Rows near named flat spaces through zero (a row that begins with a name and a colon came from that space):
mamugeb: [-29, -15, 51, 17, 16, 17, -16, -11, 6, -17, 10, -21, 33, 21, -25, -16, -10, -32, -37, 18]
risafguzul: [8, 47, -11, 23, 12, -40, -8, -9, 0, 13, -29, 38, 25, 12, -6, 41, -29, 5, 5, -31]
lurval: [-8, 23, -25, -8, -1, 21, -9, -29, -10, 14, -24, -12, 0, -35, -34, 12, 6, 11, 17, -27]
mamugeb: [-7, -19, 23, -15, -20, -47, 2, 30, 46, -27, 23, 4, -26, 13, 33, -18, -11, 12, 19, 17]
risafguzul: [16, 1, 38, -21, -2, 46, -10, -26, -4, 15, 8, -1, 40, -6, -28, 12, -10, 27, -5, -16]
risafguzul: [-27, 6, 0, -3, 11, -17, -15, 4, 16, -8, 24, 11, -7, -21, 14, -8, 6, -10, 20, 0]
revibpaz: [0, 5, 21, -36, 0, -37, 18, 29, -21, -20, -7, -26, 8, 25, -9, -6, -11, -18, -39, -18]
revibpaz: [30, 12, -12, 20, 6, -58, 12, 35, 19, -8, 13, 25, -13, 7, 28, 37, -8, -50, -15, -38]
revibpaz: [-28, 1, -8, -3, -1, 22, 0, -7, 13, 0, -20, -5, -11, -15, -11, -2, 4, 6, 10, 6]
mamugeb: [-12, -6, 4, -32, -26, -35, 7, 30, 26, -20, 13, 21, -36, -8, 29, -5, -6, -6, 20, 6]
selepon: [5, -5, 15, 14, 20, 23, 8, 4, 11, 11, 4, -5, 20, 1, 4, 0, -3, 11, -9, -2]
zikmotil: [1, 20, -19, 6, 12, -33, -5, -1, -11, 3, -9, 8, 7, 15, 5, 6, -1, 16, 7, -6]
risafguzul: [-10, 22, 4, -8, -10, -24, -20, -25, -16, -12, -24, -13, 15, 16, -44, 13, -12, -10, -12, -18]
lurval: [10, -21, 29, 43, 5, 54, -22, -41, 6, 12, 12, -9, 32, 5, -25, -4, -1, 1, -8, 20]
revibpaz: [10, -6, 14, -31, -6, -10, 18, 25, 33, -16, -10, -28, -6, 8, -13, 29, 1, -8, -25, -44]
zikmotil: [-24, -11, -39, -8, 10, 65, -32, -42, -42, 14, 19, 28, 1, 0, -1, -1, 55, 17, 20, 43]
selepon: [-9, -1, -7, 13, 25, 13, 32, 34, -11, 9, 0, -1, -8, -24, 23, -14, 0, -39, -21, 0]
zikmotil: [-42, 48, 4, 7, 14, -9, -67, -69, -34, -6, -7, 20, 48, 2, -66, 27, -5, -32, -2, -19]
zikmotil: [4, 14, 1, 2, -6, 35, -7, -28, -41, 24, -5, 22, 18, -20, -12, -10, -12, 11, 11, 15]
selepon: [20, -9, 2, -17, -45, -14, 1, -13, 1, -10, -18, -30, -21, 3, -22, -12, -11, 23, 13, 0]
risafguzul: [-17, 1, -6, 20, 10, 38, 15, -3, 0, 8, -38, -11, 2, -6, -21, 9, -3, -22, -23, -1]
selepon: [15, 1, 17, 2, -5, -11, -15, -16, 5, -3, -5, 6, 25, 41, -12, 18, -10, 28, -5, 1]
selepon: [2, 12, -16, 37, 4, -4, 8, -5, -17, 12, -29, 8, 2, 6, 0, -5, -16, -6, -3, 13]
lurval: [-47, 4, 5, -49, -12, -27, 21, 39, 7, -16, -9, 4, -32, -18, 27, -39, -13, 17, 22, 23]
revibpaz: [-16, -2, 7, -1, 7, 17, 12, -5, -16, 3, -24, -48, 7, -8, -23, -37, -6, 16, -10, 10]
selepon: [-18, 7, 9, 2, 2, -13, -28, -21, -14, -9, 3, 21, 21, 34, -10, 5, -1, 2, -3, 20]
zikmotil: [8, 4, -14, 3, -10, 17, 8, -9, -4, 6, -40, 1, 1, 19, -21, 29, -2, 5, -14, -7]
risafguzul: [-49, 1, 6, 6, 5, -7, -16, 0, 20, -19, 8, 4, -13, -20, -5, -9, 2, -45, 2, 8]
lurval: [15, -16, -4, 13, -8, -6, -11, -13, -7, -4, 0, 1, 5, 46, 4, -2, 9, 27, 0, 29]
selepon: [-16, -7, -5, -6, 8, 39, -20, -25, 9, 6, 14, -10, 3, -24, -13, -4, 24, 17, 19, 2]
mamugeb: [-40, 1, 50, -79, -32, 26, -22, -23, -33, -22, 0, -1, 19, 3, -47, -13, -10, -3, -14, 13]
mamugeb: [-30, 14, 3, -22, -4, -3, 21, 36, 35, -8, -24, 40, -19, -13, 13, 39, -15, -34, -8, -20]
zikmotil: [-26, -9, -8, 8, 23, -10, -5, 23, 27, -23, 30, -8, -21, -21, 6, 18, 29, -85, -25, -27]
lurval: [-14, 0, 1, -10, -10, 59, -12, -26, -16, 15, 7, 28, 1, -37, -12, 3, 6, -13, 13, 11]
selepon: [-5, 13, -20, -52, -32, -23, 30, 35, -17, -7, -18, 19, -43, -27, 16, 1, -9, -17, 8, -11]
lurval: [10, -5, -19, -16, -7, -55, 20, 41, 43, -9, 13, -9, -40, -11, 47, -15, 3, 42, 40, -8]
lurval: [-38, 3, -28, -10, -9, -1, -15, -11, -7, -12, -15, 15, -22, 6, -4, 1, 18, -5, 13, 24]
mamugeb: [-22, 10, 20, -30, -9, 1, 0, 1, -18, -20, -14, -18, 4, -9, -42, 12, -8, -65, -42, -29]
risafguzul: [37, 8, -37, 13, 7, 40, 10, -12, 6, 35, -17, 20, 3, -10, 4, 43, 15, 37, 17, -24]
lurval: [-21, 26, 4, -4, 13, -25, 1, 4, 3, -8, -37, -2, 18, 25, -21, 23, -17, -3, -20, -20]
mamugeb: [-23, -19, 20, 32, 18, -12, 24, 33, -1, -15, -2, -26, -6, 11, 15, -41, -12, -50, -38, 30]
lurval: [-15, 1, -4, -33, -2, -36, 30, 51, 19, -10, 16, -14, -41, -47, 37, -34, -4, -5, 22, -11]
revibpaz: [20, -6, 10, -20, -17, -9, -7, 5, 6, -5, 24, 35, -2, 16, 17, 22, 2, 3, 5, -1]
mamugeb: [-22, -12, 0, -27, -8, 23, 10, 11, 25, -16, -13, -22, -21, -14, -20, 19, 16, -30, -18, -21]
risafguzul: [-3, 5, 28, -53, -13, -62, -9, 18, -18, -28, 35, -13, 0, 7, 5, -28, -9, -1, 0, -7]
mamugeb: [-18, -8, -22, -30, -5, 58, 12, -7, -21, 5, -20, -20, -16, -25, -24, 2, 28, -10, -10, -3]
revibpaz: [-4, -6, -5, -19, -1, 7, -8, -2, 9, -14, -5, 1, 1, 29, -16, 40, 22, -15, -23, -17]
revibpaz: [53, 3, 35, -15, 3, -24, 17, 18, 20, -1, 9, -36, 25, 8, -13, 24, -18, 8, -27, -62]
zikmotil: [-1, 11, 6, 21, 13, -35, 9, 24, 7, -3, 14, 3, -6, -23, 18, -11, -18, -41, -4, -14]
mamugeb: [-31, 6, 14, -20, -2, 21, 0, 5, 0, -3, -6, 32, 3, -7, 0, 10, -7, -19, -5, 9]
risafguzul: [10, -6, 41, 10, -19, -26, 1, 8, -1, -14, 2, 16, 11, 31, 3, -5, -35, -24, -22, 17]
revibpaz: [-21, -11, 4, -26, -9, 12, -1, 9, 37, -6, 18, -2, -25, -36, 12, -10, 10, 15, 31, -1]
zikmotil: [12, 17, 6, 18, -7, -6, 8, -6, -19, 16, -20, 13, 11, -6, -2, -11, -33, 8, 5, 7]
zikmotil: [-3, -15, 1, 22, -4, 26, 4, 2, 10, 7, 17, 11, -17, -33, 17, -19, 0, -22, 12, 20]
selepon: [14, -9, -33, 51, 32, 35, -7, -23, -5, 15, 0, -28, 9, -1, -15, 13, 35, -16, -15, -10]
revibpaz: [-17, 5, 5, -34, -4, -14, -6, 10, 6, -17, 3, 13, -3, 11, -4, 23, 7, -15, -9, -14]
selepon: [40, 1, 11, -6, -16, -57, 28, 42, 17, -11, -1, 3, -12, 21, 23, 17, -25, -11, -16, -27]
zikmotil: [33, 11, -10, 7, -1, -2, 38, 32, 23, 13, -16, -3, -17, -37, 6, 33, -15, -33, -13, -55]
revibpaz: [10, -38, 1, -26, 5, -3, 2, 20, 7, -23, 45, -45, -17, 12, 12, -15, 44, -9, -16, -2]
risafguzul: [13, 10, 21, -17, 2, -54, -5, 19, -1, -6, 36, 20, 10, 9, 32, -14, -16, 19, 16, -1]
risafguzul: [2, 44, -4, -7, -12, -13, 7, 3, 6, 2, -47, 43, 6, -7, -30, 75, -32, -53, -23, -59]
mamugeb: [-27, -30, 12, -28, -13, 34, -4, -2, 7, -12, 14, -12, -15, -4, 2, -28, 19, 14, 9, 35]
selepon: [-27, 1, -41, 29, 41, 58, -2, -16, -40, 17, -8, -4, 7, -14, -10, 1, 40, -38, -22, 12]
lurval: [20, -24, 18, 22, 8, -52, 15, 33, 32, -16, 19, -37, -7, 32, 31, -31, -7, 19, -6, 11]
zikmotil: [9, -18, -8, -19, -8, 49, 38, 21, -11, -6, -43, -18, -11, 22, -27, 45, 17, -53, -68, -23]
lurval: [-3, -3, -17, 25, 4, 14, -21, -40, -24, -1, -16, -41, 10, 12, -41, -10, 16, -2, -10, 7]
[12, 14, 9, -5, -13, 16, -35, -37, -9, 13, 15, 69, 28, 16, -1, 37, -6, 23, 23, 9] => revibpaz
[14, 18, 9, 14, 2, -13, -24, -34, -10, 8, -8, 3, 34, 23, -22, 10, -15, 34, 8, -5] => risafguzul
[-5, -24, 13, 25, 1, -19, -31, -23, -10, -27, 25, -41, 7, 33, -22, -26, 16, -31, -23, 22] => selepon
[5, 1, 25, -26, -3, -2, 10, -1, -40, -6, -19, -32, 27, 33, -27, -16, -13, 12, -36, 2] => revibpaz
[-2, 12, -3, -19, -3, -28, 8, 20, 5, -19, -26, 13, 0, 37, -13, 54, -2, -40, -40, -33] => revibpaz
[29, 25, -5, 7, 15, -30, 7, 5, -14, 18, -7, 14, 25, 18, 15, 8, -17, 44, 8, -14] => risafguzul
[29, -2, 25, 22, 14, -4, 6, 2, 4, 5, 5, -22, 28, 13, -9, 4, -15, -3, -25, -19] => lurval
[35, -5, 6, -13, -11, -17, 29, 27, -9, -5, -17, -11, 0, 34, 1, 19, -9, -7, -36, -18] => selepon
[1, 17, 8, 0, 9, -42, 4, 22, 12, 0, 25, 10, -6, -34, 25, -13, -18, -13, 18, -20] => revibpaz
[-28, 46, -19, 19, 15, -15, -52, -56, -26, 4, -14, 27, 32, 1, -43, 29, -2, -13, 12, -16] => zikmotil
[-18, 4, 23, -25, -6, 43, -37, -45, -27, 3, 15, 18, 31, -3, -33, 3, 6, 9, 5, 12] => mamugeb
[7, -15, 12, -1, -14, 48, -10, -29, -18, 14, 8, 1, 10, -8, -9, -22, 1, 28, 14, 31] => lurval
[2, -6, 17, -12, -3, 19, -1, -5, -22, 9, 23, 5, 8, -16, 9, -31, -4, 14, 10, 22] => zikmotil
[-15, 31, 13, -1, 0, 3, -6, -21, -30, 12, -33, 17, 30, 5, -25, -1, -32, 13, -2, 5] => revibpaz
[-16, -30, 0, 1, 5, 65, -21, -32, 2, 2, 18, -24, 3, -8, -19, -13, 37, 10, 4, 23] => mamugeb
[-12, -4, 2, 16, 8, 8, 15, 7, -8, 0, -22, -18, 1, 8, -5, -15, -6, -12, -20, 14] => risafguzul
[2, -18, -1, 24, -5, 27, -21, -24, 4, 1, 13, 21, 3, 17, 1, 9, 14, -5, 3, 27] => lurval
[-15, 17, 9, 6, 21, -40, -20, -1, 5, -2, 25, 11, 17, 0, 17, -19, -9, 21, 23, 5] => risafguzul
[30, 19, -15, 32, 17, -39, -5, 7, 22, 7, 3, 34, 12, 24, 20, 47, -5, 0, 1, -29] => selepon
[0, -10, 4, -32, -22, 23, 16, 14, 2, -9, -5, -2, -21, -17, -12, 19, 6, -40, -20, -18] => risafguzul
[-28, 9, 1, 4, 28, 21, -7, 7, 33, 11, 26, 30, 1, -45, 22, 7, 7, -5, 25, -9] => risafguzul
[14, 3, -28, 43, 28, 28, 10, -2, 19, 32, -13, 23, 8, 3, 27, 17, 8, 44, 20, 8] => mamugeb
[-15, -3, 24, -26, 26, 22, -18, -24, -21, -1, 19, -63, 36, -9, -37, -35, 17, 31, -8, -10] => revibpaz
[29, 7, -11, 28, 12, -18, 6, -2, -1, 10, -9, -19, 11, 12, -1, 4, -4, 17, -3, -16] => mamugeb
[-11, 5, 5, 10, 16, 4, -4, 2, 8, 5, 10, 14, 10, -7, 10, -1, -1, 0, 5, 3] => selepon
[-3, -13, 1, 51, 17, 19, -31, -44, -5, 1, 4, -30, 24, 21, -27, -15, 13, 2, -7, 22] => selepon
[8, 1, 24, -2, -20, -30, 0, 19, 18, -13, 17, 45, -8, 5, 20, 19, -25, -37, -4, -3] => risafguzul
[-13, -8, -10, 24, 16, 10, 8, 18, 24, 6, 13, 21, -16, -18, 34, -5, 7, -10, 13, 16] => risafguzul
[15, -11, 14, 1, 5, 5, 14, 19, -13, 0, 29, -8, -3, -21, 13, -16, 0, -41, -19, -6] => lurval

Rows near named flat spaces through zero (a row that begins with a name and a colon came from that space):
zudbugim: [-4, 3, -33, 13, 10, -30, 3, 1, -42, 34, -2, 1, -18, -4, -14, 29, -28, 53, 18, 22]
zipankizi: [-17, 22, -7, -10, 13, -4, 0, 3, 4, 1, 5, -8, -17, -8, -19, -9, -14, -65, 8, -21]
zudbugim: [15, -18, -50, 22, 7, -14, -5, 62, -67, -6, 15, -32, 12, -3, -46, 11, 8, 24, -40, -23]
risipivog: [10, -30, -42, -5, -4, -28, -30, -22, -31, 12, -7, 19, -9, -2, -26, 2, 8, 15, -22, -21]
zipankizi: [18, -1, -11, -6, -9, -9, 8, -18, -3, -5, -11, -21, 1, -9, -15, -13, -2, -19, 1, -23]
zipankizi: [-7, -13, 18, 16, 10, -15, -4, 21, -29, -13, -2, 12, -6, 1, 9, 7, -2, 23, -17, 34]
zudbugim: [-5, 2, 5, -20, 19, -7, -16, -7, -11, 18, -26, 7, 1, -13, -13, 24, 21, -6, -12, -5]
zudbugim: [37, -17, 31, 33, -23, -8, 9, 27, -14, -13, 7, -36, 22, 37, -32, -14, 37, -27, -21, -13]
vivurivot: [21, -2, -7, -1, -17, 9, 8, 21, -3, -33, -2, -3, 14, -12, 12, -19, -9, 20, -14, -13]
vivurivot: [11, 49, 1, -6, -43, 50, 11, 58, 6, -11, -26, -23, 34, 12, -31, 2, -30, -10, 26, 5]
risipivog: [-4, -2, -21, -16, 8, -31, -25, -13, -22, 6, -35, 5, -4, -13, -22, -6, -10, 6, 8, 3]
risipivog: [0, -31, -22, 16, 25, -27, -18, 30, -28, 8, 33, -19, -2, 9, -38, 2, 44, -15, -34, -23]
zudbugim: [-43, 23, -20, -8, 49, -5, -8, 0, -8, 3, 5, 1, -14, -19, 9, -1, -20, -46, 1, -23]
zipankizi: [17, -13, 1, 5, -1, -14, 10, 0, -6, -3, 5, -21, 0, -4, -10, -5, 16, 2, -7, -7]
zipankizi: [-4, 3, 0, -19, -31, 30, -36, -20, 13, 3, -31, 66, 12, 13, 23, 12, -12, 37, -1, 13]
risipivog: [-13, -1, 18, -29, -8, 7, -15, -34, 21, -8, -37, 31, -4, -14, 19, -4, -11, 9, 13, 33]
zudbugim: [-6, 13, 14, 26, 19, -28, -12, 48, 14, -1, 41, -6, -1, 35, -11, -31, 16, -42, 11, -21]
vivurivot: [-7, -8, -34, 25, 14, -2, -3, -2, -38, -5, 4, -13, 12, 6, 7, -3, -16, 10, -18, -24]
risipivog: [-16, 48, -5, -1, 60, -38, 22, 37, -5, 30, 15, -20, -16, -27, 12, 17, -18, 15, 35, -10]
zudbugim: [6, -3, 11, 3, 0, -4, 2, -2, -12, -2, -13, -14, 4, 1, -12, 2, 8, -17, -9, -2]
vivurivot: [-23, -22, 26, 0, -6, 12, -33, -20, -5, -1, -30, 27, 8, 23, -1, 8, 12, -2, -10, 45]
zudbugim: [-7, 17, -32, -11, 7, -1, -6, 15, -3, 28, 17, 35, -17, -13, 8, 30, -18, 48, 10, -1]
risipivog: [6, 13, 16, 1, -15, 3, -6, 24, -1, -11, -30, -30, 24, 16, -33, -18, 0, -28, 15, 8]
vivurivot: [2, -8, 19, -5, -22, 20, -8, 8, 12, -24, -16, 5, 16, 7, 2, -13, 4, 3, -4, 23]
risipivog: [-18, 20, 2, 1, 5, -11, -18, 26, -6, -9, -14, 12, 0, 8, -6, -15, -25, -8, 18, 17]
vivurivot: [11, -16, -13, 1, 11, -19, -18, -18, -11, -8, -17, 8, 18, -3, 21, -14, 9, 33, -14, -23]
vivurivot: [-21, -12, -26, 11, 29, 12, 10, -25, -26, 11, 11, -43, -1, -4, -19, 14, 11, -58, -26, -34]
risipivog: [8, 25, -6, -18, -6, 10, 2, -3, -6, 11, -33, -10, 10, -11, -19, 13, -8, -16, 7, -18]
zipankizi: [-33, 17, 11, -1, 21, 15, -1, -33, 40, 53, 26, 25, -17, 19, 23, 31, 7, -8, 30, 8]
zipankizi: [-3, 21, 4, -7, 21, -22, -11, 1, -2, -8, -18, 27, 2, -13, 35, -12, -20, 19, 7, -14]
risipivog: [10, 15, 1, -9, 23, -35, -1, -8, -16, 23, -1, 30, -25, -17, 9, 21, 0, -1, -8, -31]
vivurivot: [-13, -15, -10, -21, 19, 20, -18, -30, 4, 5, -20, -1, 17, -14, 7, 13, 27, -5, -23, -19]
zipankizi: [-6, 8, -27, -2, 4, 12, 1, 24, -14, 15, 7, -4, 3, -6, -11, 24, -8, 29, 2, 4]
zipankizi: [7, 8, 63, 13, -4, -14, 5, 11, 4, -33, -12, 11, -2, 14, 18, -25, 0, -40, -6, 12]
vivurivot: [12, 22, 27, -15, 3, -35, -3, -11, -9, 14, -41, 11, -13, -10, -12, 7, -9, -10, 20, 8]
zipankizi: [-80, -7, -8, 17, 54, 1, -14, -8, 0, 1, 29, 15, -22, 3, 36, -1, -27, -4, 13, 52]
risipivog: [-9, -7, -48, 7, -10, -2, -2, -10, -29, -13, -27, -42, 16, -4, -24, -24, -40, 16, 21, 16]
risipivog: [44, 34, 50, -14, -36, 18, 21, -25, 17, 8, -25, 37, -3, 4, 20, 22, 0, -29, -8, -39]
zipankizi: [19, -21, 4, 15, -21, 3, 28, -41, -2, -5, -10, -43, 10, 5, -2, -10, -1, 3, 7, 10]
zudbugim: [-12, -25, -62, 35, 20, -43, -11, 33, -64, 12, 15, -34, 0, 7, -36, 0, -18, 63, 6, 27]
vivurivot: [13, -8, -12, 17, -8, -6, 3, 12, -13, -27, 4, -8, 13, 4, 13, -25, -14, 22, -7, -10]
risipivog: [-13, 9, -26, -4, 5, -12, -8, -13, -17, 0, -15, 15, -11, -12, 9, -4, -39, 18, 14, 7]
vivurivot: [19, 7, 9, 30, 10, -68, 32, 0, -4, 8, 38, -22, -39, 7, -6, -27, -17, -18, 32, -5]
zipankizi: [-21, -11, -16, -7, -10, 29, -26, -17, 14, -1, -8, 36, 15, 9, 29, 3, -10, 48, 3, 24]
zudbugim: [25, -12, -12, -10, -45, 12, 17, -11, -11, -4, -20, 8, -5, -18, -1, 16, -26, 71, 9, 43]
zudbugim: [5, -17, -26, 22, 0, 29, 12, 4, -39, -2, 6, -33, 22, 6, -11, 21, 9, -1, -40, -26]
zudbugim: [13, -12, -30, -5, 5, -19, 1, -48, -3, 27, 6, 26, -13, -13, 28, 16, -4, 58, 2, -18]
vivurivot: [6, -36, 31, 17, -13, -30, -17, -13, 40, 5, 36, 24, -12, 39, 6, -27, 37, 13, 14, 31]
[-6, 24, 18, 10, 14, -43, -12, 41, 21, 9, 11, 13, -4, 18, 8, -22, -12, 36, 51, 32] => risipivog
[-28, -1, -50, -10, 13, -2, -21, 11, -39, -11, -15, 11, -8, -24, -11, 2, -37, 14, -8, 8] => zipankizi
[-12, -23, -4, -18, 2, 53, -8, -26, -4, -8, -29, -15, 32, -12, 2, 23, 30, -6, -39, -5] => zudbugim
[5, 9, 17, -6, 5, -8, -9, 23, 19, -35, 0, 4, 9, -3, 11, -39, 5, -30, -5, -22] => zipankizi
[2, 30, 28, -29, -25, 28, 7, 10, 40, -5, -6, 38, -12, -11, 15, 7, -15, -4, 19, 19] => zudbugim
[-8, -8, -9, 8, 21, -14, 14, -14, -14, -12, 8, -15, -10, -17, 16, -9, -12, -5, -8, -5] => vivurivot
[-18, -15, 1, -13, 3, -8, -29, -52, 14, 15, -7, 46, -18, 6, 15, 2, 4, -9, -1, 4] => zipankizi
[33, -7, 12, 2, -9, -12, 16, -1, 15, -18, 2, -32, 14, -2, -2, -29, 21, -12, -2, -26] => zipankizi
[21, -7, 8, 8, -5, -5, 5, -11, -21, 21, -12, -6, 6, 8, -13, 27, 20, 8, -15, -11] => zudbugim
[-2, -34, -47, -3, 14, -6, -11, -19, -23, -8, -2, -11, 9, -20, 4, -5, 6, 37, -24, -14] => zudbugim
[-17, -27, -3, 27, 18, -16, 0, -27, -42, -26, -12, -20, 0, 1, 10, -18, -14, -21, -24, 7] => vivurivot
[16, -5, 27, 12, -21, 14, 16, 6, 18, -39, -6, -27, 25, 11, 14, -36, 1, -9, 2, 5] => zipankizi
[21, -3, -13, 48, -25, 1, 27, 43, -46, -3, 22, -38, 7, 29, -31, 6, -18, 13, -5, 8] => zudbugim
[-8, -13, -66, 26, 14, -18, 14, -9, -66, -14, -5, -56, 1, -15, -24, -14, -43, -3, -9, -15] => risipivog
[-41, 7, 12, -32, 41, -45, -37, -8, 16, 6, -27, 45, -24, -26, 23, -10, -15, 32, 36, 54] => risipivog
[37, 4, -3, 2, -43, 29, 17, -2, 8, 4, -18, -45, 34, 17, -32, -2, 11, -5, 9, -18] => risipivog
[-6, -23, -53, 15, 16, 8, 17, 2, -24, 6, 26, -57, 9, -10, -21, 6, 6, 14, -11, -14] => risipivog
[3, 8, -25, -4, 1, 3, 9, 23, -32, -13, -2, -6, -7, -24, -13, 8, -21, -3, -18, -14] => zudbugim
[-15, -7, -45, 0, 16, 7, 2, -9, -26, 6, 9, -7, -7, -19, -3, 15, -14, 5, -16, -16] => risipivog
[-3, 25, -16, -8, -17, 44, -10, 28, 45, 26, 13, -10, 34, 27, -14, 6, 13, 16, 33, -9] => vivurivot
